The same points and some others measured another way (B), then each row and its match in B
B:
0: 18 44 87 4 -12 -35 -64 80 -100 -12 -107 -23 -6 -59 -114 -18 17 -41 -28
 -20 118 9
1: 52 -94 95 55 104 117 3 0 46 95 88 119 6 118 -22 52 180 -16 -32 -23 -227
 19
2: 100 -196 -32 49 85 135 -39 58 140 98 200 239 128 114 49 -6 241 -53 -133
 -29 -289 19
3: 52 -8 -125 -253 -171 264 5 -143 -84 67 -349 175 11 -41 -310 -204 -50 81
 -201 314 -210 -203
4: -101 -69 84 30 66 6 -8 32 -4 -125 43 -25 60 -23 17 120 15 165 74 -14 -90
 46
5: -35 54 116 -11 16 -63 8 91 -74 -97 -67 -81 -57 -63 -50 56 -46 35 67 -39
 109 8
6: -210 232 240 -153 23 3 191 55 -184 -234 -166 -192 -164 35 -93 -70 -354
 -29 137 138 298 -107
7: 51 -128 -214 88 -142 5 -90 209 64 -155 155 188 312 72 309 60 118 298 231
 -189 -219 46
8: 9 -86 9 41 30 12 -46 45 25 -12 26 52 44 -35 5 90 109 115 23 -53 -142 34
9: 9 -8 45 2 -7 -22 -47 60 -15 -45 -30 -15 -5 -27 -8 48 36 60 40 -67 -4 10
10: -2 -43 80 66 157 -14 -18 102 34 47 104 15 39 10 -4 -9 159 -4 -81 -48 -40
 67
11: 191 -50 -13 6 -52 -41 -89 126 -43 63 -104 88 -3 -83 -26 54 221 19 -27
 -91 -17 -8
12: 61 178 54 -66 -27 -125 41 255 -134 -64 -142 -64 -39 -60 -35 -126 -14 -28
 17 -51 277 -34
13: -63 -64 76 56 127 -51 -53 -35 -28 -45 -30 -67 -7 -82 -42 128 102 146 53
 -9 -66 73
14: 22 12 70 -75 -48 4 -31 76 -37 -26 -106 16 -62 -50 -82 24 -19 -9 -26 -21
 -5 -51
15: 193 -148 -9 -150 -335 13 -282 359 19 -24 -75 392 104 83 230 141 100 -133
 -9 -289 -280 -168
16: -26 -78 75 30 -69 -86 -137 53 -48 -145 -59 6 -26 -33 124 268 -1 111 244
 -169 -82 10
17: -56 -10 47 35 46 -54 -99 50 -53 -65 -32 -37 46 -12 -45 23 -14 69 74 -46
 -52 66
18: 68 -28 30 8 -6 -25 -77 55 -50 -11 -70 11 4 -30 -32 28 88 14 21 -41 15 10
19: -68 -88 148 157 147 -111 -60 120 67 -129 242 -51 69 46 177 202 118 59
 138 -222 -18 142
20: 83 -21 24 -40 -12 51 -45 15 -48 66 -118 61 -57 10 -68 -13 72 -26 -13 21
 -60 -49
21: 88 -177 -19 88 119 153 24 -57 127 130 146 150 41 55 -26 70 253 87 -62 5
 -327 45
22: -20 -246 32 31 136 165 -82 -345 80 23 2 70 17 -2 -230 168 165 130 -62
 134 -423 64
23: -303 277 239 -179 25 -4 216 -5 -211 -376 -131 -281 -161 99 -108 -167
 -599 -140 218 215 461 -108
24: -3 206 146 -54 49 -125 51 197 -153 11 -183 -172 -150 -132 -142 -115 -56
 -61 -52 -2 344 -20
25: 82 46 -88 -255 -192 175 -13 -156 -156 14 -427 76 -93 -55 -330 -170 -146
 16 -73 280 -74 -194
26: 113 -2 -42 -75 -49 33 -55 -9 -93 40 -215 51 -12 -67 -162 -67 87 36 -54
 82 -24 -49
27: 6 25 39 -61 -18 -26 -18 143 -58 -39 -88 19 0 -70 -29 -29 13 7 -46 -2 76
 -43
28: -97 -132 4 99 237 29 28 -64 66 -65 169 -14 147 -28 -25 14 161 149 -61 91
 -86 118
29: -139 161 172 -78 15 -74 56 118 -145 -169 -118 -165 -127 8 12 -29 -244
 -42 152 12 276 -56
30: 29 4 -11 -62 -76 67 4 -75 -115 -123 -163 34 34 -5 -178 -26 -70 53 77 119
 -21 -33
31: -46 30 108 9 120 -3 70 -47 -82 -94 -58 -106 4 -70 -193 -6 27 89 -17 109
 87 55
32: -132 209 195 -122 -13 -64 41 130 -205 -118 -221 -153 -180 11 -37 -82
 -288 -119 124 49 313 -105
33: 126 -47 -13 0 -80 62 -66 26 -55 78 -140 127 -22 10 -2 84 157 96 78 -53
 -176 -48
34: 121 -151 -228 -160 -241 199 -93 203 82 -31 31 416 252 169 169 -145 27 -4
 -60 -4 -348 -166
35: -40 193 337 -124 98 23 102 -114 -192 51 -297 -210 -400 -16 -325 -20 -182
 -235 -17 149 255 -101
36: 62 -37 -28 -91 -84 58 -35 158 -4 -64 -5 152 86 84 54 -74 -5 -44 -10 -16
 -72 -76
37: -65 -95 56 -76 65 146 17 -100 13 -18 -24 79 -29 59 -57 9 -16 -15 -43 140
 -158 -72
38: -11 -29 36 74 -8 -103 -61 116 -34 -160 30 -48 109 -104 7 111 59 143 83
 -113 73 92
39: 34 -22 55 22 6 15 -23 36 -46 -28 -47 27 25 -15 -57 57 89 80 36 -26 -56
 19
40: -163 53 131 -34 93 35 75 -70 -97 -222 -8 -96 16 87 -115 -54 -216 -24 112
 139 95 15
41: -12 4 -26 -119 -11 135 134 -27 -64 -78 -129 32 -1 -25 -130 -74 -62 149 4
 208 -66 -86
42: -101 -99 131 129 178 -65 -22 85 65 -162 259 -28 105 85 153 138 74 32 113
 -131 -29 128
43: 49 -58 75 46 49 -10 -63 46 18 -1 45 9 16 7 -18 57 124 -5 -14 -80 -29 47
44: -171 -114 -99 256 424 15 78 -222 51 -1 203 -160 180 -34 -27 -42 236 382
 67 173 -113 251
45: 92 -18 39 14 -36 -41 -76 146 -55 53 -99 48 -34 -74 14 82 136 53 23 -103
 -23 -13
46: -111 -133 -109 241 318 34 92 -184 66 -67 229 -102 219 -27 10 6 240 376
 89 125 -93 222
47: 106 -28 -29 18 76 7 -1 69 -18 55 -14 16 46 -50 -90 -96 162 19 -101 44 40
 32
48: 168 -34 7 20 -51 -14 -32 120 -32 43 -69 81 -10 -75 -61 69 171 47 -2 -87
 -48 4
49: 319 -215 -125 130 -64 -36 -233 190 91 277 -15 260 90 -149 60 201 558 182
 -105 -278 -376 66
50: -50 -152 -124 208 162 -12 3 -18 73 -134 241 -10 282 -13 117 57 211 333
 126 -20 -105 192
51: 82 -71 -121 -75 -76 50 -70 108 -1 -71 -24 201 199 39 -19 -107 91 42 -63
 20 -158 -33
52: 0 -23 50 46 -12 -10 -10 27 -11 -120 22 -14 72 -42 -73 87 39 127 59 -60
 -31 64
53: -59 -116 231 250 118 -166 -89 191 94 -136 314 -52 44 10 266 398 181 92
 219 -396 -33 185
54: 125 -68 7 -126 -293 29 -141 314 -5 -119 -28 286 99 98 183 82 -24 -97 63
 -211 -139 -141
55: -308 223 261 -125 32 -3 245 64 -179 -382 -58 -269 -141 71 18 -41 -515
 -19 268 150 418 -92
56: 35 -15 29 -10 21 -26 -38 80 -41 -10 -68 20 -4 -42 -14 27 89 56 14 -29
 -19 -2
57: -49 -103 174 229 64 -154 -105 146 53 -161 236 -57 63 0 232 374 146 153
 269 -356 -45 175
58: -11 106 109 -111 -22 -8 32 155 -98 -70 -129 -21 4 -53 -149 -107 -44 -19
 -112 46 133 -49
59: -75 -95 103 113 228 -2 44 109 116 -57 308 6 121 57 84 6 137 -26 -87 -51
 8 110
60: -303 179 193 90 483 51 339 -324 -147 -92 -15 -426 -129 -15 -338 -192
 -149 146 54 425 307 139
61: 243 -86 -21 65 -66 -25 -101 148 -13 121 -72 142 33 -97 -20 130 342 107
 -26 -163 -142 26
62: 83 26 -23 -199 -150 188 31 -108 -114 25 -318 93 -72 -52 -298 -114 -67 8
 -113 233 -65 -165
63: 203 -136 -43 62 -50 33 -102 56 34 110 -34 161 67 -83 -60 130 328 133 -60
 -114 -237 35
64: -57 -9 183 106 140 -87 5 -17 -54 -79 9 -157 -69 -115 -77 173 72 67 64
 -45 142 99
65: -11 -67 19 26 19 -79 -94 117 -21 -103 5 9 91 -71 61 83 93 98 35 -78 7 43
66: 2 -8 45 14 -20 7 -21 -4 -62 -75 -75 -15 11 -36 -66 70 22 105 83 -9 -11
 14
67: -6 299 287 -13 96 -185 118 206 -230 13 -237 -304 -265 -188 -191 -56 -46
 -79 -21 -19 550 -1
68: 32 88 92 -53 -42 -64 -16 131 -108 -47 -143 -54 -94 -43 -18 0 -33 -32 60
 -47 173 -50
69: -48 -69 78 65 40 -53 -87 6 -28 -175 59 -22 75 53 65 125 14 45 165 -86
 -11 72
70: 13 -46 130 38 136 -17 -31 59 21 40 54 2 -22 -17 -60 41 148 -55 -101 -44
 -16 47
71: 163 -157 -130 -109 -146 217 -73 109 103 63 60 368 150 207 109 -99 121
 -78 -89 -17 -351 -132

41 69 -221 -108 79 179 93 -27 233 -111 48 -66 -53 7 -143 184 127 -13 -30
 -69 -26 48 48 85 94 -42 -134 177 : 12
-119 44 168 72 61 -34 -60 4 -177 305 61 51 -5 12 125 -203 -4 42 3 46 -96
 -12 -82 -50 -32 18 194 -119 : 56
9 -119 -5 5 -164 -224 -80 -6 3 -98 -128 81 192 -70 70 -153 -32 -99 -64
 -50 -41 102 -95 64 25 53 -36 -146 : 63
-10 -22 61 43 -85 -68 -72 5 -117 165 -6 112 84 4 104 -206 -20 0 44 44
 -136 40 -125 -24 -30 17 212 -154 : 27
142 -38 -133 67 153 281 39 -54 78 -98 139 -46 -43 42 -200 165 75 38 41 5
 82 -33 161 64 -55 -34 -102 69 : 5
-131 76 155 78 112 -11 -70 10 -171 310 77 60 -24 15 114 -176 -26 60 -20
 52 -71 -6 -113 -53 -59 3 173 -131 : 68
-19 3 73 -33 -136 -202 -127 -28 113 31 40 66 13 -53 74 -75 6 -149 -69
 -146 34 67 -84 155 160 70 -146 -48 : 13
-133 56 169 25 157 -94 -29 20 -197 229 -63 2 -115 -89 147 -176 109 40
 -33 -1 -57 -70 40 -47 -50 2 113 -57 : 31
53 27 -144 -97 108 283 69 42 179 -129 39 -79 -97 -8 -108 209 96 1 -19
 -38 30 67 143 79 87 -42 -173 194 : 40
38 55 -197 -112 124 240 42 38 208 -146 13 -21 -65 6 -120 181 77 34 -60
 -51 37 71 60 50 73 -46 -155 132 : 66
6 129 -115 -15 40 -30 -146 5 174 -16 75 3 -146 37 88 -55 67 -95 -44 -132
 96 -46 -92 42 102 0 -64 99 : 33
174 -18 -142 84 131 259 16 -49 69 -71 152 -25 -74 30 -174 183 88 30 62
 19 47 -27 174 60 -117 -50 -66 84 : 2
243 -66 -127 167 105 152 -13 33 128 -10 123 -107 -27 29 -190 246 47 -16
 87 123 28 -56 268 -10 -241 -41 -110 42 : 60
38 121 -206 -128 111 228 4 73 195 -126 12 35 -137 -22 -41 150 78 -1 -23
 -76 4 69 9 40 58 -73 -103 159 : 64
-40 148 -50 5 39 -59 -157 15 129 18 97 -7 -196 -4 122 -40 49 -150 -37
 -159 113 -32 -87 84 116 7 -126 137 : 26
270 -62 -202 208 84 66 -48 39 141 -27 87 -65 16 21 -186 278 48 -1 62 150
 -27 -30 280 -62 -383 -56 -72 28 : 39
169 -19 -145 143 193 236 0 -17 82 -40 151 -70 -69 35 -232 250 25 33 45
 74 108 -37 162 40 -179 -49 -154 35 : 43
152 -16 -99 120 174 253 4 31 62 -45 135 -64 -101 -3 -181 246 20 -10 72
 54 92 -23 195 47 -151 -53 -173 75 : 47
15 -85 1 28 -147 -212 -66 -26 -26 27 -89 90 149 -50 9 -127 -35 -63 -12
 -1 -60 77 -144 65 13 50 6 -192 : 71
25 127 -193 -78 83 163 -68 71 146 -63 5 43 -209 15 4 48 99 -23 33 -98 51
 -16 -12 4 107 -32 -40 162 : 45
-73 88 38 -8 -30 -182 -150 -30 145 38 98 32 -48 -30 92 -51 0 -150 -119
 -173 90 42 -118 138 133 48 -187 13 : 35
-20 37 2 -47 78 -194 -18 -75 -265 115 -241 178 -194 -181 52 -168 269 117
 37 -46 -112 -84 19 2 -86 -10 205 -109 : 59
-51 46 33 -24 126 -175 -12 -38 -290 114 -242 138 -208 -206 63 -139 220
 87 29 -31 -76 -75 15 7 -105 -22 133 -102 : 11
-63 14 59 -7 -103 -191 -162 -45 97 -1 62 90 22 -20 115 -120 14 -123 -117
 -187 59 61 -65 117 146 79 -114 -13 : 8
-49 32 124 48 -10 -23 -71 16 -136 262 53 106 26 13 105 -200 -34 21 46 51
 -119 15 -139 -31 -24 7 211 -165 : 37
-66 32 138 3 93 -125 -69 -39 -241 270 -109 121 -179 -92 68 -153 182 138
 -1 9 -58 -66 51 -17 -42 31 177 -127 : 44
136 -64 -83 87 159 255 61 50 90 -84 95 -85 -20 4 -195 183 29 -32 89 28
 66 -58 235 9 -71 -33 -163 60 : 41
-34 100 65 -28 -56 -136 -156 -2 137 62 115 50 -98 -40 125 -54 9 -164 -66
 -166 66 39 -100 146 144 34 -151 27 : 65
-19 -32 89 66 -37 -55 -85 29 -108 152 2 59 92 8 114 -191 -61 -4 5 68 -79
 39 -118 -27 -50 14 150 -166 : 46
-2 167 -186 -41 111 124 -98 49 128 -28 41 17 -262 20 27 32 93 -53 28
 -116 98 -48 -59 23 110 -30 -63 182 : 20
-9 4 46 -25 -128 -254 -103 -51 197 20 67 11 101 -18 68 -103 11 -167 -101
 -144 7 36 -91 125 141 64 -133 -66 : 6
-74 70 152 7 110 -81 -72 -43 -220 319 -32 131 -169 -62 76 -156 146 142
 -2 16 -74 -55 -3 -16 -47 17 204 -140 : 32
-12 136 -218 -43 115 120 -101 48 148 -102 11 16 -180 43 47 -3 88 -28 -29
 -122 92 -33 -46 -17 87 -28 -42 176 : 57
-19 -59 12 45 -62 -73 -76 -2 -107 59 -56 108 141 10 90 -218 -35 20 -14
 32 -89 52 -132 -37 -39 22 176 -168 : 53
-59 86 59 3 -24 -145 -177 5 123 31 99 32 -89 -40 118 -38 -22 -160 -101
 -161 121 48 -105 141 125 41 -207 24 : 18
-8 1 67 -4 -131 -245 -141 -6 113 5 22 34 33 -87 94 -23 -39 -174 -105
 -105 41 113 -102 171 70 47 -207 -58 : 69
15 -120 -1 -11 -208 -232 -102 -32 6 -59 -113 145 177 -59 42 -138 -10 -65
 -60 -69 -53 122 -86 79 56 76 -12 -160 : 49
8 -92 6 20 -161 -176 -72 -1 -49 -6 -100 107 136 -63 50 -130 -28 -74 -4
 -19 -75 98 -100 55 12 48 20 -139 : 23
239 -84 -171 274 18 -28 -134 86 92 75 50 -5 -28 15 -172 334 53 21 63 171
 -48 7 394 -116 -444 -4 -63 59 : 17
25 127 -202 -101 90 175 4 67 188 -72 11 -25 -197 -17 -47 144 110 -50 27
 -84 20 14 24 47 107 -46 -121 209 : 42
-112 82 119 0 138 -98 -57 -43 -252 243 -81 151 -174 -106 87 -157 158 127
 -19 -27 -70 -47 -6 -16 -64 3 174 -108 : 16
102 24 -172 -107 136 303 94 11 224 -126 69 -40 -23 15 -197 219 67 50 -26
 -7 22 60 77 79 56 -61 -157 72 : 67
